Below is a small trained network, with its code and all its weights. Each question gives an input and a target symbol and asks what happens when units are switched off, that is, made to give their printed mean instead of their output.

import numpy as np


def w(rows, s, z=0):
    codes = np.array(rows[::2]) - 128.0
    scale = np.full(codes.shape[1], s)
    scale[-1] = z or s
    return codes * scale


def norm(h):
    return h / np.sqrt((h * h).mean(-1, keepdims=True) + 1e-5)


def f(y):
    return np.maximum(y, 0)


def softmax(a):
    e = np.exp(a - a.max(-1, keepdims=True))
    return e / e.sum(-1, keepdims=True)


def log_softmax(a):
    a = a - a.max(-1, keepdims=True)
    return a - np.log(np.exp(a).sum(-1, keepdims=True))


def net(x, mask):
    ids = ['αβγδεθλμξπτφ'.index(c) for c in x.split()]
    T = len(ids)
    res = E[ids] + P[:T]
    u = 0
    for l in range(3):
        r = norm(res)
        for j in range(2):
            rows = slice(4 * j, 4 * j + 4)
            q, k, v = (r @ M[l][rows].T for M in (Q, K, V))
            z = softmax(np.where(np.tri(T) > 0, q @ k.T / 4**0.5, -1e9)) @ v
            o = O[l][rows]
            res = res + np.where(mask[u + j], z, o[:, -1]) @ o[:, :-1]
        u += 2
        y = f(norm(res) @ A[l][:, :-1].T + A[l][:, -1])
        res = res + np.where(mask[u : u + 4], y, B[l][:, -1]) @ B[l][:, :-1]
        u += 4
    return log_softmax(norm(res)[-1] @ U[:, :-1].T + U[:, -1])


Q, K, V, O, A, B = {}, {}, {}, {}, {}, {}
E = w([
[200,112,131],'α',
[67,119,81],'β',
[61,118,76],'γ',
[63,117,79],'δ',
[254,115,149],'ε',
[213,98,135],'θ',
[184,114,130],'λ',
[110,110,59],'μ',
[130,109,59],'ξ',
[138,237,201],'π',
[135,109,59],'τ',
[125,39,178],'φ',
],0.015)
P = w([
[117,162,64],'0',
[134,148,62],'1',
[141,135,74],'2',
[147,122,96],'3',
[152,110,129],'4',
[151,95,143],'5',
[155,79,159],'6',
[160,67,183],'7',
[160,40,212],'8',
[158,33,226],'9',
[154,71,255],'10',
],0.0056)
Q[0] = w([
[5,180,189],'0.h1',
[134,164,98],'0.h1',
[46,174,189],'0.h1',
[130,140,183],'0.h1',
[119,113,47],'0.h2',
[97,128,101],'0.h2',
[198,169,131],'0.h2',
[79,105,167],'0.h2',
],0.032)
K[0] = w([
[153,253,208],'0.h1',
[180,137,108],'0.h1',
[137,231,178],'0.h1',
[93,167,125],'0.h1',
[136,77,70],'0.h2',
[164,88,85],'0.h2',
[78,223,137],'0.h2',
[163,82,149],'0.h2',
],0.026)
V[0] = w([
[83,104,107],'0.h1',
[5,140,138],'0.h1',
[147,187,179],'0.h1',
[157,145,144],'0.h1',
[77,175,85],'0.h2',
[95,86,57],'0.h2',
[99,155,103],'0.h2',
[120,122,113],'0.h2',
],0.022)
O[0] = w([
[111,100,176,128],'0.h1',
[116,138,253,3],'0.h1',
[157,194,103,50],'0.h1',
[140,147,95,124],'0.h1',
[100,210,141,106],'0.h2',
[54,152,162,201],'0.h2',
[110,175,136,116],'0.h2',
[114,135,134,141],'0.h2',
],0.026,0.0044)
A[0] = w([
[116,83,236,28],'0.n1',
[3,180,59,7],'0.n2',
[167,237,107,68],'0.n3',
[183,247,118,65],'0.n4',
],0.022,0.0022)
B[0] = w([
[147,165,2,254],'0.n1',
[102,19,231,242],'0.n2',
[206,86,52,216],'0.n3',
[221,74,78,221],'0.n4',
],0.025,0.0095)
Q[1] = w([
[146,151,173],'1.h1',
[153,142,158],'1.h1',
[123,110,137],'1.h1',
[215,5,54],'1.h1',
[98,114,109],'1.h2',
[7,118,86],'1.h2',
[60,198,77],'1.h2',
[60,68,140],'1.h2',
],0.028)
K[1] = w([
[120,123,163],'1.h1',
[101,119,160],'1.h1',
[158,102,127],'1.h1',
[13,4,143],'1.h1',
[103,96,113],'1.h2',
[43,28,118],'1.h2',
[45,140,116],'1.h2',
[117,19,145],'1.h2',
],0.025)
V[1] = w([
[215,161,154],'1.h1',
[115,60,152],'1.h1',
[161,47,184],'1.h1',
[142,173,113],'1.h1',
[61,184,45],'1.h2',
[239,117,170],'1.h2',
[71,1,157],'1.h2',
[150,99,151],'1.h2',
],0.019)
O[1] = w([
[159,207,124,1],'1.h1',
[113,92,163,234],'1.h1',
[137,124,174,208],'1.h1',
[134,155,107,53],'1.h1',
[97,202,66,97],'1.h2',
[237,121,192,166],'1.h2',
[98,5,53,223],'1.h2',
[149,98,136,155],'1.h2',
],0.019,0.0087)
A[1] = w([
[163,58,106,4],'1.n1',
[34,100,87,223],'1.n2',
[174,53,70,227],'1.n3',
[138,254,102,170],'1.n4',
],0.029,0.0023)
B[1] = w([
[96,168,179,209],'1.n1',
[149,24,147,216],'1.n2',
[68,144,253,252],'1.n3',
[219,41,31,139],'1.n4',
],0.033,0.022)
Q[2] = w([
[161,160,114],'2.h1',
[96,3,188],'2.h1',
[194,92,147],'2.h1',
[187,45,170],'2.h1',
[174,151,138],'2.h2',
[74,175,88],'2.h2',
[68,190,68],'2.h2',
[94,153,139],'2.h2',
],0.031)
K[2] = w([
[116,181,121],'2.h1',
[145,1,176],'2.h1',
[111,147,165],'2.h1',
[116,105,184],'2.h1',
[118,144,81],'2.h2',
[68,175,117],'2.h2',
[58,193,114],'2.h2',
[79,139,106],'2.h2',
],0.035)
V[2] = w([
[78,188,138],'2.h1',
[169,173,175],'2.h1',
[102,183,209],'2.h1',
[61,173,3],'2.h1',
[63,61,146],'2.h2',
[164,205,118],'2.h2',
[60,161,147],'2.h2',
[66,122,145],'2.h2',
],0.028)
O[2] = w([
[55,114,162,80],'2.h1',
[176,106,239,81],'2.h1',
[83,174,241,130],'2.h1',
[43,6,6,4],'2.h1',
[104,254,104,133],'2.h2',
[116,21,137,98],'2.h2',
[37,149,94,65],'2.h2',
[69,179,102,94],'2.h2',
],0.024,0.022)
A[2] = w([
[48,63,100,78],'2.n1',
[113,4,105,95],'2.n2',
[112,179,54,152],'2.n3',
[198,24,143,253],'2.n4',
],0.04,0.0064)
B[2] = w([
[112,26,121,166],'2.n1',
[200,215,194,168],'2.n2',
[174,215,68,154],'2.n3',
[253,62,100,252],'2.n4',
],0.044,0.03)
U = w([
[88,47,157,123],'α',
[181,115,142,95],'β',
[173,105,161,148],'γ',
[122,166,249,37],'δ',
[128,129,125,21],'ε',
[197,85,70,254],'θ',
[140,108,95,16],'λ',
[78,32,125,126],'μ',
[111,52,28,137],'ξ',
[150,163,85,133],'π',
[139,143,91,99],'τ',
[118,159,125,119],'φ',
],0.015,0.0057)

Each question gives the input, a string of symbols that net reads in full, and the target symbol t.
The units are the heads (4 rows each of Q, K, V and O) and the neurons (one row each of A and B). Each row of codes is followed by its name. A weight is (code - 128) times the scale printed after its matrix; where a second scale follows, it is the last column's (O, A, B and U).
mask holds one flag per unit, layer by layer, with each layer's heads first. A switched-off unit (its flag False) gives its mean, the last column of its rows in O or B, instead of its output. The means were averaged over made-up inputs and are rounded, as every weight is.
A unit's drop is (log p(t) with every unit on - log p(t) with that unit switched off) / (log p(t) with every unit on - log p(t) with every unit switched off).
The circuit of an input: a set's keep is (log p(t) with only the set's units on - log p(t) with every unit switched off) / (log p(t) with every unit on - log p(t) with every unit switched off). Starting from the 12 units with the biggest drops (on a tie, the unit counted first), units are removed one at a time, each time the one whose removal leaves the highest keep (on an exact tie, the one counted first), for as long as the keep stays at least 0.8.
circuit, biggest first: the units of the circuit, biggest drop first
top k neurons: the k neurons with the biggest drops, biggest first
k most important neurons of layer l: the k neurons of layer l with the biggest drops, biggest first
which heads matter: for each layer, one digit per head in row order, 1 if its drop is at least 0.15 and else 0, layers parted by /
input ξ λ μ, target μ: which heads matter	11 / 01 / 01
input β γ τ γ β φ θ θ, target δ: top 2 neurons	2.n4, 1.n2
input α ξ α θ μ, target ξ: 2 most important neurons of layer 0	0.n4, 0.n1
input α γ ξ τ, target α: top 3 neurons	0.n2, 2.n4, 1.n2
input ε δ δ ξ δ θ ε δ, target π: circuit, biggest first	0.h1, 2.h2, 2.n4
input ε ξ ξ γ, target μ: most important neuron of layer 1	1.n2
input ξ ξ φ δ λ, target δ: circuit, biggest first	0.h2, 2.n4
input δ θ μ λ, target ξ: circuit, biggest first	1.h2, 0.h2, 1.n3, 2.h1
input δ δ φ δ δ, target δ: which heads matter	01 / 00 / 01
input ε μ γ, target ξ: which heads matter	11 / 01 / 11
input θ φ λ μ, target δ: circuit, biggest first	2.h2, 2.n4
input ξ γ ξ β μ φ γ, target δ: which heads matter	01 / 00 / 11
input γ α τ λ, target α: top 3 neurons	0.n2, 1.n2, 0.n4
input μ μ δ ε, target ξ: circuit, biggest first	1.h2, 1.n3, 2.h1, 0.h2
input β τ τ ξ α δ γ τ γ, target α: which heads matter	11 / 01 / 01
input τ τ ε δ τ, target α: top 2 neurons	0.n2, 2.n4
input δ ε τ δ, target α: which heads matter	11 / 11 / 01
input θ μ δ θ, target ξ: which heads matter	11 / 01 / 11
input ξ ξ δ β, target μ: top 2 neurons	0.n2, 1.n2
input μ ε θ α τ, target μ: top 2 neurons	0.n2, 2.n1
input ξ φ μ ξ β, target μ: which heads matter	11 / 11 / 01
input φ τ β ξ, target α: top 4 neurons	0.n2, 0.n1, 1.n2, 2.n4
input β δ ξ μ δ μ φ ε γ, target δ: top neuron	1.n3
input δ ξ θ θ, target μ: which heads matter	11 / 01 / 11
input δ ε ε δ φ μ τ λ δ τ δ, target α: top 3 neurons	1.n2, 0.n2, 1.n3
input δ α ε μ δ, target ξ: top 2 neurons	0.n1, 2.n1
input θ γ ε δ δ δ τ φ θ, target δ: which heads matter	00 / 00 / 11
input δ γ α λ μ θ δ, target ξ: top 2 neurons	0.n4, 0.n1
input δ τ α, target α: top 3 neurons	0.n2, 1.n2, 0.n4
input β δ α δ ξ θ α, target μ: top 2 neurons	0.n2, 1.n2
